Here is a tiny trained network, its code and every weight. The questions are about switching its units off for an input and a class, where a switched-off unit gives its printed mean instead of its output.

import numpy as np


def w(rows, s, z=0):
    codes = np.array(rows[::2]) - 128.0
    scale = np.full(codes.shape[1], s)
    scale[-1] = z or s
    return codes * scale


def norm(h):
    return h / np.sqrt((h * h).mean(-1, keepdims=True) + 1e-5)


def f(y):
    return y / 2 * (1 + np.tanh(0.7978845608 * (y + 0.044715 * y**3)))


def log_softmax(a):
    a = a - a.max(-1, keepdims=True)
    return a - np.log(np.exp(a).sum(-1, keepdims=True))


def net(x, mask):
    res = np.array(x, float).reshape(1, 6) / 4 @ E
    u = 0
    for l in range(2):
        y = f(norm(res) @ A[l][:, :-1].T + A[l][:, -1])
        res = res + np.where(mask[u : u + 14], y, B[l][:, -1]) @ B[l][:, :-1]
        u += 14
    return log_softmax(norm(res)[-1] @ U[:, :-1].T + U[:, -1])


A, B = {}, {}
E = w([
[213,219,178,61,172,185,92],'x0',
[186,163,70,157,94,184,13],'x1',
[128,195,152,199,93,138,169],'x2',
[77,223,40,111,85,195,89],'x3',
[188,157,23,128,199,161,134],'x4',
[255,59,199,114,131,180,155],'x5',
],0.00088)
A[0] = w([
[74,215,157,151,170,67,183,89],'0.n1',
[139,109,95,189,174,93,183,50],'0.n2',
[30,59,188,63,117,61,224,72],'0.n3',
[170,60,126,109,96,182,99,142],'0.n4',
[139,145,111,57,193,113,109,4],'0.n5',
[18,167,63,130,26,128,103,107],'0.n6',
[188,200,85,144,153,178,73,106],'0.n7',
[25,171,84,102,28,123,64,82],'0.n8',
[59,60,25,158,165,4,65,36],'0.n9',
[172,69,233,77,171,70,68,162],'0.n10',
[27,72,144,69,163,31,178,69],'0.n11',
[139,143,101,39,211,112,114,35],'0.n12',
[117,157,113,151,130,89,53,14],'0.n13',
[113,122,141,124,101,158,134,89],'0.n14',
],0.0025,0.0013)
B[0] = w([
[53,106,76,162,136,75,117,137],'0.n1',
[113,110,192,132,73,142,140,103],'0.n2',
[96,104,27,102,175,103,126,217],'0.n3',
[76,104,107,162,133,71,73,181],'0.n4',
[194,135,136,92,138,195,168,82],'0.n5',
[127,147,242,141,57,138,122,222],'0.n6',
[79,75,51,97,194,88,149,216],'0.n7',
[148,121,250,132,64,141,160,200],'0.n8',
[100,55,50,123,200,65,171,186],'0.n9',
[43,167,181,134,28,163,108,255],'0.n10',
[143,108,46,164,152,123,119,189],'0.n11',
[194,146,119,72,141,216,133,113],'0.n12',
[170,97,143,88,159,152,197,84],'0.n13',
[142,145,107,134,144,120,140,103],'0.n14',
],0.0021,0.00093)
A[1] = w([
[64,200,134,107,35,153,86,105],'1.n1',
[158,247,140,166,176,155,170,120],'1.n2',
[117,173,47,9,213,152,56,1],'1.n3',
[173,131,207,82,101,143,77,131],'1.n4',
[174,119,207,86,109,139,82,109],'1.n5',
[136,230,107,199,183,114,143,123],'1.n6',
[111,119,7,160,161,117,194,176],'1.n7',
[196,51,97,146,94,162,59,138],'1.n8',
[58,38,224,188,92,23,205,103],'1.n9',
[230,111,88,186,117,193,40,112],'1.n10',
[23,110,119,124,117,18,153,99],'1.n11',
[143,45,203,157,139,102,211,22],'1.n12',
[122,173,46,5,214,165,59,11],'1.n13',
[20,63,103,117,103,15,133,107],'1.n14',
],0.0025,0.00098)
B[1] = w([
[152,96,187,164,118,135,70,183],'1.n1',
[65,59,129,158,125,79,117,144],'1.n2',
[248,189,109,45,151,207,200,173],'1.n3',
[89,160,108,178,88,130,119,167],'1.n4',
[92,165,100,169,92,134,119,153],'1.n5',
[91,50,139,115,132,84,140,143],'1.n6',
[98,101,211,145,85,109,91,195],'1.n7',
[75,154,115,127,124,101,176,167],'1.n8',
[182,152,32,57,211,156,172,254],'1.n9',
[60,90,84,126,159,71,195,178],'1.n10',
[125,64,88,176,166,85,151,204],'1.n11',
[170,207,73,75,152,180,117,122],'1.n12',
[253,183,96,41,157,204,210,183],'1.n13',
[94,56,93,198,169,63,176,230],'1.n14',
],0.0028,0.0015)
U = w([
[3,2,8,251,228,3,231,248],'0',
[253,251,23,3,250,253,247,85],'1',
[40,252,253,217,3,216,4,42],'2',
],0.0039,0.0015)

Each question gives the input, the list of numbers given to net, and the class t.
The units are the neurons (one row each of A and B). Each row of codes is followed by its name. A weight is (code - 128) times the scale printed after its matrix; where a second scale follows, it is the last column's (A, B and U).
mask holds one flag per neuron, layer by layer. A switched-off neuron (its flag False) gives its mean, the last column of its row in B, instead of its output. The means were averaged over made-up inputs and are rounded, as every weight is.
A unit's drop is (log p(t) with every unit on - log p(t) with that unit switched off) / (log p(t) with every unit on - log p(t) with every unit switched off).
The circuit of an input: a set's keep is (log p(t) with only the set's units on - log p(t) with every unit switched off) / (log p(t) with every unit on - log p(t) with every unit switched off). Starting from the 12 units with the biggest drops (on a tie, the unit counted first), units are removed one at a time, each time the one whose removal leaves the highest keep (on an exact tie, the one counted first), for as long as the keep stays at least 0.8.
circuit, biggest first: the units of the circuit, biggest drop first
unit that matters most: the unit with the biggest drop
top k neurons: the k neurons with the biggest drops, biggest first
k most important neurons of layer l: the k neurons of layer l with the biggest drops, biggest first
drop when u is switched off: that unit's drop, to one decimal
input [-2,-2,-4,7,-6,1], class 2: circuit, biggest first : 0.n6
input [3,-3,7,1,5,1], class 0: top 4 neurons : 1.n2; 1.n6; 0.n3; 1.n9
input [2,-5,5,6,-1,2], class 2: circuit, biggest first : 0.n9; 1.n1
input [4,-3,7,-1,0,3], class 2: 3 most important neurons of layer 0 : 0.n9; 0.n11; 0.n3
input [-2,-1,7,-8,-7,6], class 1: top 2 neurons : 1.n9; 1.n12
input [2,-3,7,7,7,-4], class 2: top 2 neurons : 1.n9; 1.n14
input [2,-1,5,-8,4,5], class 2: top 3 neurons : 0.n9; 1.n13; 1.n3
input [2,1,-3,7,0,-1], class 2: 2 most important neurons of layer 0 : 0.n8; 0.n6
input [3,-5,-1,-3,1,-2], class 1: 3 most important neurons of layer 1 : 1.n3; 1.n13; 1.n10
input [-2,-8,4,-4,4,6], class 1: 2 most important neurons of layer 1 : 1.n9; 1.n12
input [-4,1,7,2,2,1], class 2: 2 most important neurons of layer 1 : 1.n14; 1.n10
input [8,-8,3,-1,4,8], class 2: drop when 0.n13 is switched off : 0.1
input [2,0,-7,1,-4,8], class 2: drop when 0.n10 is switched off : 0.2
input [-1,4,6,-3,6,7], class 0: unit that matters most : 1.n10
input [-6,3,2,6,-4,6], class 2: drop when 0.n13 is switched off : 0.0
